Below are the code and all the weights of a small trained network. Each question names an input and a class and asks about switching units off, where a switched-off unit gives its printed mean instead of its output.

import numpy as np


def w(rows, s, z=0):
    codes = np.array(rows[::2]) - 128.0
    scale = np.full(codes.shape[1], s)
    scale[-1] = z or s
    return codes * scale


def f(y):
    return np.maximum(y, 0)


def log_softmax(a):
    a = a - a.max(-1, keepdims=True)
    return a - np.log(np.exp(a).sum(-1, keepdims=True))


def net(x, mask):
    res = np.array(x, float).reshape(1, 5) / 4 @ E
    y = f(res @ A[0][:, :-1].T + A[0][:, -1])
    res = res + np.where(mask, y, B[0][:, -1]) @ B[0][:, :-1]
    return log_softmax(res[-1] @ U[:, :-1].T + U[:, -1])


A, B = {}, {}
E = w([
[44,73,101,41,94,72,105],'x0',
[81,206,144,75,139,141,254],'x1',
[133,129,132,117,125,134,123],'x2',
[121,127,123,145,133,116,136],'x3',
[101,70,210,108,222,131,123],'x4',
],0.0094)
A[0] = w([
[172,112,167,175,239,114,67,146],'n1',
[191,185,37,195,41,155,85,12],'n2',
[188,193,40,172,24,130,104,249],'n3',
[225,208,109,189,147,215,193,23],'n4',
[159,119,181,176,195,169,96,130],'n5',
[142,109,71,75,137,196,109,81],'n6',
[59,191,45,88,97,120,156,116],'n7',
[68,136,57,113,62,135,173,105],'n8',
[160,75,72,140,77,73,53,28],'n9',
[98,233,175,99,204,127,180,14],'n10',
[192,206,191,232,94,190,189,83],'n11',
[72,200,185,110,162,154,204,98],'n12',
[105,104,137,161,201,116,124,167],'n13',
[194,205,109,173,157,196,168,253],'n14',
[151,71,125,179,172,156,45,214],'n15',
[193,112,198,175,196,143,105,133],'n16',
[31,54,134,59,113,42,60,2],'n17',
[203,163,58,185,3,129,124,79],'n18',
[90,203,141,94,200,161,202,65],'n19',
[106,41,204,78,215,102,185,1],'n20',
[88,181,59,56,43,73,191,108],'n21',
[80,217,65,52,52,118,123,115],'n22',
[97,169,167,117,172,179,208,15],'n23',
[173,107,122,170,128,132,129,75],'n24',
[67,185,30,4,61,63,194,111],'n25',
[190,88,218,142,159,184,124,129],'n26',
[184,24,82,147,37,82,64,31],'n27',
[82,147,87,38,67,61,218,101],'n28',
[76,154,36,55,41,96,156,133],'n29',
[69,57,136,88,107,75,101,167],'n30',
[192,95,133,159,172,155,127,121],'n31',
[55,82,99,61,142,50,72,158],'n32',
[124,187,157,89,182,134,218,153],'n33',
[154,212,43,157,69,132,77,186],'n34',
],0.0052,0.0045)
B[0] = w([
[181,90,121,147,144,179,157,198],'n1',
[156,68,35,25,217,153,25,184],'n2',
[60,184,169,79,92,76,124,254],'n3',
[54,201,189,115,78,54,144,189],'n4',
[156,88,120,156,125,159,135,181],'n5',
[123,132,144,136,124,130,131,131],'n6',
[156,111,147,183,124,152,177,187],'n7',
[141,122,142,175,116,152,157,175],'n8',
[66,180,198,119,76,76,153,173],'n9',
[154,93,73,33,172,110,48,169],'n10',
[97,173,144,85,129,92,124,201],'n11',
[101,152,115,76,140,100,101,192],'n12',
[159,90,104,137,152,146,126,173],'n13',
[138,90,77,57,175,135,64,237],'n14',
[171,82,92,143,150,171,126,221],'n15',
[176,80,131,154,132,161,150,188],'n16',
[127,108,16,3,189,116,36,184],'n17',
[123,122,89,25,157,103,52,200],'n18',
[110,142,91,54,145,96,71,182],'n19',
[49,217,162,58,79,37,136,171],'n20',
[155,99,156,182,124,180,217,205],'n21',
[157,110,152,171,116,153,182,194],'n22',
[154,87,34,26,184,141,42,163],'n23',
[146,78,134,148,134,144,118,143],'n24',
[147,99,139,185,92,160,197,226],'n25',
[151,102,113,159,134,164,131,179],'n26',
[47,210,174,105,74,39,171,188],'n27',
[161,115,145,169,109,166,178,202],'n28',
[171,83,149,167,123,151,175,207],'n29',
[89,171,145,101,97,88,112,199],'n30',
[142,95,139,163,133,145,156,165],'n31',
[77,166,147,100,118,88,102,209],'n32',
[64,177,153,85,117,89,133,205],'n33',
[100,157,139,77,120,80,111,214],'n34',
],0.0073,0.0077)
U = w([
[141,91,26,105,160,134,81,254],'0',
[89,207,216,128,77,84,148,13],'1',
[184,67,169,249,105,212,179,116],'2',
],0.016,0.0019)

Each question gives the input, the list of numbers given to net, and the class t.
The units are the neurons (one row each of A and B). Each row of codes is followed by its name. A weight is (code - 128) times the scale printed after its matrix; where a second scale follows, it is the last column's (A, B and U).
mask holds one flag per neuron, in row order. A switched-off neuron (its flag False) gives its mean, the last column of its row in B, instead of its output. The means were averaged over made-up inputs and are rounded, as every weight is.
A unit's drop is (log p(t) with every unit on - log p(t) with that unit switched off) / (log p(t) with every unit on - log p(t) with every unit switched off).
most important unit: the unit with the biggest drop
top k neurons: the k neurons with the biggest drops, biggest first
drop of u: that unit's drop, to one decimal
input [8,-8,0,-2,-6], class 1: most important unit => n27
input [6,-7,-5,3,-1], class 1: top 2 neurons => n27, n9
input [0,4,1,-7,7], class 0: top 2 neurons => n3, n23
input [1,-2,-4,-8,-5], class 1: top 2 neurons => n3, n17
input [8,-7,7,-1,0], class 1: top 2 neurons => n27, n9
input [8,0,4,-5,-4], class 1: top 3 neurons => n32, n30, n15
input [-2,8,4,8,5], class 0: top 2 neurons => n23, n10
input [1,-8,1,5,-3], class 1: top 2 neurons => n27, n9
input [1,8,-8,1,-8], class 2: top 2 neurons => n21, n25
input [6,-2,3,-6,0], class 1: top 2 neurons => n14, n2
input [-7,8,-2,-2,3], class 0: drop of n23 => 0.3
input [8,-8,2,-8,-8], class 1: drop of n27 => 0.2
input [-2,6,1,5,3], class 0: drop of n23 => 0.2
input [0,-2,-2,-3,5], class 2: drop of n14 => 0.1
input [0,3,7,7,8], class 0: most important unit => n3
